Here is a tiny trained network, its code and every weight. The questions are about switching its units off for an input and a class, where a switched-off unit gives its printed mean instead of its output.

import numpy as np


def w(rows, s, z=0):
    codes = np.array(rows[::2]) - 128.0
    scale = np.full(codes.shape[1], s)
    scale[-1] = z or s
    return codes * scale


def f(y):
    return np.maximum(y, 0)


def log_softmax(a):
    a = a - a.max(-1, keepdims=True)
    return a - np.log(np.exp(a).sum(-1, keepdims=True))


def net(x, mask):
    res = np.array(x, float).reshape(1, 7) / 4 @ E
    y = f(res @ A[0][:, :-1].T + A[0][:, -1])
    res = res + np.where(mask, y, B[0][:, -1]) @ B[0][:, :-1]
    return log_softmax(res[-1] @ U[:, :-1].T + U[:, -1])


A, B = {}, {}
E = w([
[141,110,144,95,135,127,100,146],'x0',
[194,135,234,201,216,152,113,132],'x1',
[139,128,124,147,105,131,118,136],'x2',
[89,105,123,97,174,175,71,90],'x3',
[48,123,255,107,52,107,157,50],'x4',
[56,42,116,184,153,49,144,175],'x5',
[137,134,125,121,138,101,187,103],'x6',
],0.012)
A[0] = w([
[139,134,101,126,129,161,110,162,135],'N0',
[117,132,134,112,75,124,112,112,137],'N1',
[96,70,115,153,147,106,146,145,203],'N2',
[87,120,158,110,73,117,137,71,173],'N3',
[69,146,153,87,111,106,126,128,177],'N4',
[150,194,137,90,115,179,138,128,253],'N5',
[128,130,130,173,171,115,124,147,165],'N6',
[183,135,141,156,174,133,117,127,196],'N7',
[94,61,112,171,112,101,125,127,211],'N8',
[112,178,58,105,135,98,117,142,193],'N9',
[132,127,248,183,132,138,134,83,88],'N10',
[169,99,63,124,141,151,142,152,222],'N11',
[141,209,131,108,121,149,115,119,246],'N12',
[124,126,69,109,113,133,137,128,201],'N13',
[164,114,137,141,177,138,123,149,142],'N14',
],0.016,0.0057)
B[0] = w([
[110,133,150,86,160,106,164,84,193],'N0',
[174,78,105,144,120,154,126,211,183],'N1',
[41,168,212,95,206,124,148,207,232],'N2',
[162,53,126,135,56,176,125,205,246],'N3',
[143,86,148,130,120,126,159,167,211],'N4',
[250,110,17,96,30,178,152,49,227],'N5',
[93,135,138,185,205,145,110,96,198],'N6',
[97,208,73,123,158,192,177,129,218],'N7',
[98,97,185,125,185,90,135,160,237],'N8',
[162,117,185,37,147,132,2,126,232],'N9',
[169,191,213,38,131,74,40,94,255],'N10',
[104,213,141,109,156,103,86,95,253],'N11',
[175,135,7,92,68,138,184,113,214],'N12',
[127,123,135,78,57,74,60,123,218],'N13',
[146,183,74,169,180,152,202,126,199],'N14',
],0.0094,0.016)
U = w([
[166,190,103,64,75,143,66,98,251],'0',
[103,134,175,120,193,44,50,154,189],'1',
[127,216,49,173,145,207,222,70,11],'2',
[75,184,125,255,223,195,155,186,123],'3',
[190,14,70,167,58,172,148,164,44],'4',
[52,55,147,165,105,152,170,249,43],'5',
],0.009,0.0024)

Each question gives the input, the list of numbers given to net, and the class t.
The units are the neurons (one row each of A and B). Each row of codes is followed by its name. A weight is (code - 128) times the scale printed after its matrix; where a second scale follows, it is the last column's (A, B and U).
mask holds one flag per neuron, in row order. A switched-off neuron (its flag False) gives its mean, the last column of its row in B, instead of its output. The means were averaged over made-up inputs and are rounded, as every weight is.
A unit's drop is (log p(t) with every unit on - log p(t) with that unit switched off) / (log p(t) with every unit on - log p(t) with every unit switched off).
The circuit of an input: a set's keep is (log p(t) with only the set's units on - log p(t) with every unit switched off) / (log p(t) with every unit on - log p(t) with every unit switched off). Starting from the 12 units with the biggest drops (on a tie, the unit counted first), units are removed one at a time, each time the one whose removal leaves the highest keep (on an exact tie, the one counted first), for as long as the keep stays at least 0.8.
circuit, biggest first: the units of the circuit, biggest drop first
k most important neurons: the k neurons with the biggest drops, biggest first
drop of u: that unit's drop, to one decimal
input [4,-5,3,3,1,7,-6], class 5: circuit, biggest first -> (N10)
input [-8,-1,1,-4,1,-1,0], class 4: 2 most important neurons -> (N10 N11)
input [-2,0,-5,-3,8,-5,-8], class 4: circuit, biggest first -> (N3 N11)
input [6,4,5,-7,0,-1,-3], class 2: circuit, biggest first -> (N9 N13 N7)
input [-4,2,5,-7,0,-5,-3], class 2: circuit, biggest first -> (N9 N13)
input [4,0,1,5,7,-3,2], class 4: 2 most important neurons -> (N3 N11)
input [0,1,7,7,-8,6,6], class 3: 3 most important neurons -> (N10 N14 N7)
input [8,-1,7,0,1,6,7], class 5: 3 most important neurons -> (N10 N9 N11)
input [-1,6,6,-1,0,-7,-4], class 2: 4 most important neurons -> (N7 N9 N13 N14)
input [8,0,7,5,3,-3,0], class 4: 2 most important neurons -> (N11 N9)
input [7,0,-5,2,7,-5,6], class 4: 2 most important neurons -> (N3 N11)
input [-8,-5,-8,-4,-2,1,2], class 1: 2 most important neurons -> (N5 N12)
input [6,6,8,6,0,5,-5], class 3: 2 most important neurons -> (N14 N9)
input [8,-8,-5,2,-1,2,-5], class 1: most important neuron -> (N5)
input [5,1,-8,-8,-6,1,-8], class 3: 2 most important neurons -> (N10 N5)
input [4,-7,3,1,0,1,7], class 1: drop of N12 -> 0.2
input [-4,8,0,8,-1,-7,-5], class 2: drop of N7 -> 0.2
input [-6,7,6,7,-3,2,3], class 3: drop of N5 -> 0.1
